Here is a tiny trained network, its code and every weight. The questions are about switching its units off for an input and a target symbol, where a switched-off unit gives its printed mean instead of its output.

import numpy as np


def w(rows, s, z=0):
    codes = np.array(rows[::2]) - 128.0
    scale = np.full(codes.shape[1], s)
    scale[-1] = z or s
    return codes * scale


def norm(h):
    return h / np.sqrt((h * h).mean(-1, keepdims=True) + 1e-5)


def f(y):
    return np.maximum(y, 0)


def softmax(a):
    e = np.exp(a - a.max(-1, keepdims=True))
    return e / e.sum(-1, keepdims=True)


def log_softmax(a):
    a = a - a.max(-1, keepdims=True)
    return a - np.log(np.exp(a).sum(-1, keepdims=True))


def net(x, mask):
    ids = ['ΔΛΩαγζημξπσφψ'.index(c) for c in x.split()]
    T = len(ids)
    res = E[ids] + P[:T]
    u = 0
    for l in range(3):
        q, k, v = (norm(res) @ M[l].T for M in (Q, K, V))
        z = softmax(np.where(np.tri(T) > 0, q @ k.T / 2**0.5, -1e9)) @ v
        res = res + np.where(mask[u], z, O[l][:, -1]) @ O[l][:, :-1]
        u += 1
        y = f(norm(res) @ A[l][:, :-1].T + A[l][:, -1])
        res = res + np.where(mask[u : u + 4], y, B[l][:, -1]) @ B[l][:, :-1]
        u += 4
    return log_softmax(norm(res)[-1] @ U[:, :-1].T + U[:, -1])


Q, K, V, O, A, B = {}, {}, {}, {}, {}, {}
E = w([
[253,84,146,76,92,195],'Δ',
[60,81,132,150,48,79],'Λ',
[174,76,138,98,61,161],'Ω',
[78,112,111,161,66,123],'α',
[45,129,131,175,117,72],'γ',
[108,159,171,176,143,100],'ζ',
[171,95,59,88,45,154],'η',
[102,41,11,75,126,104],'μ',
[69,61,187,117,197,158],'ξ',
[142,96,160,203,170,62],'π',
[143,193,10,133,75,46],'σ',
[101,181,143,106,112,149],'φ',
[152,177,104,203,140,190],'ψ',
],0.02)
P = w([
[21,106,116,99,8,188],'0',
[126,240,255,118,41,160],'1',
[133,217,181,111,103,126],'2',
[132,197,192,105,114,125],'3',
[89,156,163,101,113,117],'4',
[78,149,99,77,144,117],'5',
[81,139,130,78,159,116],'6',
[62,132,143,77,155,136],'7',
[97,134,160,75,169,125],'8',
[61,124,109,80,133,103],'9',
],0.0062)
Q[0] = w([
[124,236,200,88,60,84],'0.h1',
[47,150,218,62,2,164],'0.h1',
],0.0064)
K[0] = w([
[152,254,64,169,199,138],'0.h1',
[74,99,132,54,200,186],'0.h1',
],0.0068)
V[0] = w([
[110,130,165,74,159,96],'0.h1',
[161,2,81,177,55,84],'0.h1',
],0.0085)
O[0] = w([
[4,132,233,99,185,130,28],'0.h1',
[178,102,247,143,135,85,255],'0.h1',
],0.012,0.00049)
A[0] = w([
[115,224,96,150,194,86,126],'0.n1',
[185,44,110,113,133,146,253],'0.n2',
[113,194,114,133,177,197,45],'0.n3',
[118,86,184,137,254,157,83],'0.n4',
],0.0075,0.003)
B[0] = w([
[87,62,119,95,64,58,185],'0.n1',
[206,135,45,138,104,173,254],'0.n2',
[176,1,96,199,126,148,170],'0.n3',
[66,122,48,141,177,194,165],'0.n4',
],0.0082,0.005)
Q[1] = w([
[117,45,71,86,2,77],'1.h1',
[166,68,169,117,152,124],'1.h1',
],0.0066)
K[1] = w([
[125,105,65,241,253,168],'1.h1',
[50,208,182,110,224,106],'1.h1',
],0.0043)
V[1] = w([
[92,141,165,89,85,240],'1.h1',
[118,164,118,2,79,71],'1.h1',
],0.0078)
O[1] = w([
[123,130,135,145,90,206,246],'1.h1',
[154,120,165,7,29,132,108],'1.h1',
],0.013,0.0011)
A[1] = w([
[140,112,123,43,62,206,2],'1.n1',
[163,80,175,186,253,115,110],'1.n2',
[239,211,46,232,153,254,114],'1.n3',
[164,161,152,181,62,144,104],'1.n4',
],0.0069,0.005)
B[1] = w([
[101,156,78,131,18,107,191],'1.n1',
[49,180,82,101,213,142,176],'1.n2',
[142,73,2,140,155,105,254],'1.n3',
[189,57,65,194,126,158,182],'1.n4',
],0.0079,0.0052)
Q[2] = w([
[184,185,214,85,115,110],'2.h1',
[201,154,98,148,135,1],'2.h1',
],0.01)
K[2] = w([
[251,208,138,191,61,52],'2.h1',
[118,254,83,128,138,67],'2.h1',
],0.0084)
V[2] = w([
[134,237,33,92,2,48],'2.h1',
[138,130,66,212,50,43],'2.h1',
],0.0083)
O[2] = w([
[144,255,110,111,192,87,244],'2.h1',
[173,203,230,185,139,111,255],'2.h1',
],0.0091,0.0027)
A[2] = w([
[194,48,63,70,74,100,250],'2.n1',
[201,184,232,34,190,89,159],'2.n2',
[1,192,175,129,197,105,62],'2.n3',
[216,121,68,1,57,52,140],'2.n4',
],0.0063,0.0024)
B[2] = w([
[20,129,121,114,175,34,254],'2.n1',
[8,121,173,139,100,76,174],'2.n2',
[126,161,171,134,64,251,168],'2.n3',
[126,130,196,59,179,179,234],'2.n4',
],0.011,0.0063)
U = w([
[175,50,85,69,92,187,54],'Δ',
[74,44,140,116,34,88,1],'Λ',
[219,42,184,91,57,127,76],'Ω',
[215,110,140,190,54,95,63],'α',
[112,132,165,127,98,113,65],'γ',
[116,177,115,148,111,143,40],'ζ',
[201,135,115,91,68,55,85],'η',
[90,81,224,53,189,48,137],'μ',
[64,2,122,96,127,230,128],'ξ',
[80,50,153,214,232,141,170],'π',
[106,174,107,92,130,28,218],'σ',
[46,230,66,31,167,202,181],'φ',
[159,169,18,235,233,146,174],'ψ',
],0.0095,0.0046)

Each question gives the input, a string of symbols that net reads in full, and the target symbol t.
The units are the heads (2 rows each of Q, K, V and O) and the neurons (one row each of A and B). Each row of codes is followed by its name. A weight is (code - 128) times the scale printed after its matrix; where a second scale follows, it is the last column's (O, A, B and U).
mask holds one flag per unit, layer by layer, with each layer's heads first. A switched-off unit (its flag False) gives its mean, the last column of its rows in O or B, instead of its output. The means were averaged over made-up inputs and are rounded, as every weight is.
A unit's drop is (log p(t) with every unit on - log p(t) with that unit switched off) / (log p(t) with every unit on - log p(t) with every unit switched off).
The circuit of an input: a set's keep is (log p(t) with only the set's units on - log p(t) with every unit switched off) / (log p(t) with every unit on - log p(t) with every unit switched off). Starting from the 12 units with the biggest drops (on a tie, the unit counted first), units are removed one at a time, each time the one whose removal leaves the highest keep (on an exact tie, the one counted first), for as long as the keep stays at least 0.8.
circuit, biggest first: the units of the circuit, biggest drop first
most important unit: the unit with the biggest drop
k most important neurons: the k neurons with the biggest drops, biggest first
k most important neurons of layer l: the k neurons of layer l with the biggest drops, biggest first
drop of u: that unit's drop, to one decimal
input α ψ γ Λ Ω μ φ Λ, target φ: 2 most important neurons of layer 2 => [2.n3, 2.n2]
input μ Λ μ ζ Ω, target μ: circuit, biggest first => [0.h1, 2.n1]
input Ω Ω α φ Ω φ Δ, target φ: circuit, biggest first => [2.h1]
input Δ φ φ Λ η, target φ: circuit, biggest first => [2.h1, 2.n4]
input α Ω Ω Ω Δ ζ Δ μ, target μ: circuit, biggest first => [0.h1, 2.n4, 2.h1]
input σ Ω σ Ω η, target σ: circuit, biggest first => [2.h1, 0.h1]
input Ω π α Ω φ φ α γ φ α, target φ: circuit, biggest first => [0.h1, 2.h1]
input Ω η Ω π η α, target π: 2 most important neurons of layer 1 => [1.n2, 1.n1]
input ψ Ω Ω Δ Ω Ω Ω Δ α, target α: circuit, biggest first => [0.h1, 2.n1, 2.h1]
input Δ ξ η ζ, target ξ: circuit, biggest first => [0.h1, 2.h1]
input γ σ Ω ζ ζ φ γ, target φ: 2 most important neurons of layer 2 => [2.n3, 2.n1]
input ψ μ μ φ σ Λ α ψ Ω μ, target ψ: circuit, biggest first => [1.h1, 0.n2, 2.h1]
input Ω φ Ω φ σ, target φ: circuit, biggest first => [2.n4, 1.h1]
input Λ φ Ω α, target φ: circuit, biggest first => [0.h1]
input ζ α γ Ω σ Ω Ω μ, target μ: 2 most important neurons of layer 2 => [2.n4, 2.n2]
input Λ α μ Ω, target μ: 2 most important neurons => [2.n2, 0.n3]
input α α Ω Δ α, target α: 2 most important neurons => [1.n4, 2.n1]
input φ Ω Ω α ψ Δ, target ψ: circuit, biggest first => [1.n3, 1.h1]
input α ζ ψ η ζ, target ψ: 2 most important neurons of layer 2 => [2.n1, 2.n2]
input α μ ξ Ω, target ξ: most important unit => 1.h1
input Ω μ φ Ω α φ μ φ μ Δ, target φ: 2 most important neurons of layer 1 => [1.n1, 1.n3]
input η σ π Ω, target σ: 2 most important neurons => [2.n2, 0.n3]
input Ω ζ ζ φ Δ Ω φ γ, target φ: drop of 0.h1 => 0.5
